Here is a tiny trained network, its code and every weight. The questions are about switching its units off for an input and a target symbol, where a switched-off unit gives its printed mean instead of its output.

import numpy as np


def w(rows, s, z=0):
    codes = np.array(rows[::2]) - 128.0
    scale = np.full(codes.shape[1], s)
    scale[-1] = z or s
    return codes * scale


def norm(h):
    return h / np.sqrt((h * h).mean(-1, keepdims=True) + 1e-5)


def f(y):
    return y / 2 * (1 + np.tanh(0.7978845608 * (y + 0.044715 * y**3)))


def softmax(a):
    e = np.exp(a - a.max(-1, keepdims=True))
    return e / e.sum(-1, keepdims=True)


def log_softmax(a):
    a = a - a.max(-1, keepdims=True)
    return a - np.log(np.exp(a).sum(-1, keepdims=True))


def net(x, mask):
    ids = ['ΓΛΦΨΩβεζθμπστ'.index(c) for c in x.split()]
    T = len(ids)
    res = E[ids] + P[:T]
    r = norm(res)
    for j in range(2):
        rows = slice(2 * j, 2 * j + 2)
        q, k, v = (r @ M[0][rows].T for M in (Q, K, V))
        z = softmax(np.where(np.tri(T) > 0, q @ k.T / 2**0.5, -1e9)) @ v
        o = O[0][rows]
        res = res + np.where(mask[j], z, o[:, -1]) @ o[:, :-1]
    y = f(norm(res) @ A[0][:, :-1].T + A[0][:, -1])
    res = res + np.where(mask[2:26], y, B[0][:, -1]) @ B[0][:, :-1]
    return log_softmax(norm(res)[-1] @ U[:, :-1].T + U[:, -1])


Q, K, V, O, A, B = {}, {}, {}, {}, {}, {}
E = w([
[197,87,154,112],'Γ',
[186,90,151,121],'Λ',
[188,101,164,117],'Φ',
[186,116,174,137],'Ψ',
[190,79,163,124],'Ω',
[191,97,185,113],'β',
[187,75,157,131],'ε',
[186,99,157,142],'ζ',
[191,76,158,145],'θ',
[213,69,138,153],'μ',
[206,71,138,155],'π',
[22,165,237,138],'σ',
[141,213,4,219],'τ',
],0.0021)
P = w([
[244,154,191,119],'0',
[174,56,86,2],'1',
[216,148,176,161],'2',
[149,122,93,51],'3',
[181,131,178,200],'4',
[118,132,103,76],'5',
[144,125,148,227],'6',
[81,125,124,101],'7',
[111,104,137,244],'8',
[113,152,124,82],'9',
],0.0032)
Q[0] = w([
[175,116,214,187],'H0',
[159,70,201,100],'H0',
[154,156,120,254],'H1',
[20,161,106,7],'H1',
],0.0095)
K[0] = w([
[42,80,187,121],'H0',
[150,88,228,88],'H0',
[50,131,53,254],'H1',
[246,159,129,39],'H1',
],0.0077)
V[0] = w([
[158,175,105,145],'H0',
[162,104,199,105],'H0',
[167,69,68,159],'H1',
[155,2,212,140],'H1',
],0.0047)
O[0] = w([
[67,86,109,164,165],'H0',
[127,218,129,135,254],'H0',
[172,177,253,88,194],'H1',
[66,42,203,104,234],'H1',
],0.0044,0.0019)
A[0] = w([
[102,167,97,28,93],'N0',
[140,77,155,142,141],'N1',
[136,67,94,65,115],'N2',
[67,52,85,59,101],'N3',
[86,67,136,48,135],'N4',
[94,79,127,57,144],'N5',
[133,154,110,184,35],'N6',
[169,254,87,214,2],'N7',
[153,25,101,154,113],'N8',
[124,164,130,56,119],'N9',
[134,114,123,62,108],'N10',
[179,166,130,140,123],'N11',
[112,67,121,119,130],'N12',
[162,61,117,83,102],'N13',
[174,63,125,71,104],'N14',
[143,99,121,117,97],'N15',
[75,171,76,84,120],'N16',
[136,179,138,71,134],'N17',
[24,170,144,70,132],'N18',
[97,100,138,155,167],'N19',
[141,37,125,134,94],'N20',
[146,92,152,145,156],'N21',
[159,78,116,124,113],'N22',
[115,164,64,112,128],'N23',
],0.0082,0.0061)
B[0] = w([
[186,152,88,58,155],'N0',
[117,157,71,89,194],'N1',
[183,67,176,158,159],'N2',
[253,127,155,202,170],'N3',
[240,164,60,120,251],'N4',
[221,145,92,122,226],'N5',
[150,161,196,108,106],'N6',
[146,243,216,231,216],'N7',
[95,100,170,212,121],'N8',
[150,167,93,165,171],'N9',
[144,120,111,153,159],'N10',
[78,120,82,205,182],'N11',
[161,192,160,158,134],'N12',
[71,94,157,188,151],'N13',
[103,89,99,205,181],'N14',
[78,126,172,108,102],'N15',
[105,137,72,87,124],'N16',
[117,161,74,169,189],'N17',
[111,92,78,198,202],'N18',
[199,135,76,136,179],'N19',
[81,161,132,154,116],'N20',
[126,134,76,117,213],'N21',
[37,140,143,141,121],'N22',
[113,88,126,62,130],'N23',
],0.0048,0.0027)
U = w([
[248,31,81,219,135],'Γ',
[177,35,18,53,210],'Λ',
[96,184,23,19,131],'Φ',
[69,237,119,46,179],'Ψ',
[157,98,177,101,4],'Ω',
[191,162,190,22,2],'β',
[143,90,182,107,55],'ε',
[85,111,174,55,186],'ζ',
[142,74,208,96,119],'θ',
[123,50,198,139,87],'μ',
[118,52,197,135,137],'π',
[13,33,69,226,146],'σ',
[123,239,221,246,54],'τ',
],0.011,0.0035)

Each question gives the input, a string of symbols that net reads in full, and the target symbol t.
The units are the heads (2 rows each of Q, K, V and O) and the neurons (one row each of A and B). Each row of codes is followed by its name. A weight is (code - 128) times the scale printed after its matrix; where a second scale follows, it is the last column's (O, A, B and U).
mask holds one flag per unit, heads first, then neurons. A switched-off unit (its flag False) gives its mean, the last column of its rows in O or B, instead of its output. The means were averaged over made-up inputs and are rounded, as every weight is.
A unit's drop is (log p(t) with every unit on - log p(t) with that unit switched off) / (log p(t) with every unit on - log p(t) with every unit switched off).
The circuit of an input: a set's keep is (log p(t) with only the set's units on - log p(t) with every unit switched off) / (log p(t) with every unit on - log p(t) with every unit switched off). Starting from the 12 units with the biggest drops (on a tie, the unit counted first), units are removed one at a time, each time the one whose removal leaves the highest keep (on an exact tie, the one counted first), for as long as the keep stays at least 0.8.
circuit, biggest first: the units of the circuit, biggest drop first
unit that matters most: the unit with the biggest drop
k most important neurons: the k neurons with the biggest drops, biggest first
which heads matter: for each layer, one digit per head in row order, 1 if its drop is at least 0.15 and else 0, layers parted by /
input Ω Ψ τ τ ζ Φ Ψ Ω θ σ, target Γ: which heads matter	01
input θ σ Ω, target σ: most important neuron	N4
input τ Ψ β Ω σ π β, target σ: which heads matter	01
input τ σ τ τ Γ, target τ: which heads matter	00
input Φ τ π σ Λ σ ε, target σ: circuit, biggest first	N7, N4, N3, N5
input Λ τ σ σ β τ π σ ζ, target σ: which heads matter	00
input Λ τ Ψ μ τ θ μ, target τ: which heads matter	01
input Ψ Ψ Ψ σ τ π Ψ σ θ, target σ: which heads matter	00
input τ θ σ Ψ Ψ, target σ: which heads matter	01
input Ω τ σ τ θ Ψ Ω Φ ζ Φ, target Λ: which heads matter	10
input Ψ β ζ ε Ω τ ε, target τ: 2 most important neurons	N4, N5
input σ ζ τ τ, target Λ: which heads matter	11
input τ π Φ Γ τ ζ τ ζ, target Λ: circuit, biggest first	N7, H0
input Ψ Ψ Ψ Ψ σ τ β θ Γ β, target Λ: unit that matters most	H0
input Ψ θ τ τ τ β β Λ σ τ, target Ψ: 4 most important neurons	N7, N4, N23, N5
input Ψ β τ σ σ Ψ θ, target σ: which heads matter	01
input β Λ τ μ Ψ Λ σ τ Γ, target τ: which heads matter	01
input σ τ τ Ψ β, target τ: which heads matter	00
input ζ ε τ β ζ Φ τ σ Ω, target τ: 2 most important neurons	N4, N18
input τ β μ Ψ θ Ψ σ Ψ μ, target σ: which heads matter	01
input μ Φ Γ τ β Ω σ β π, target σ: 3 most important neurons	N7, N4, N8
input ε σ β, target σ: 2 most important neurons	N4, N5
input τ Γ σ θ Φ, target σ: 4 most important neurons	N4, N7, N8, N5
input τ τ β Ψ Ψ σ Ω, target σ: most important neuron	N7
input β ζ θ Ψ σ Λ τ Λ Λ, target τ: 2 most important neurons	N4, N5
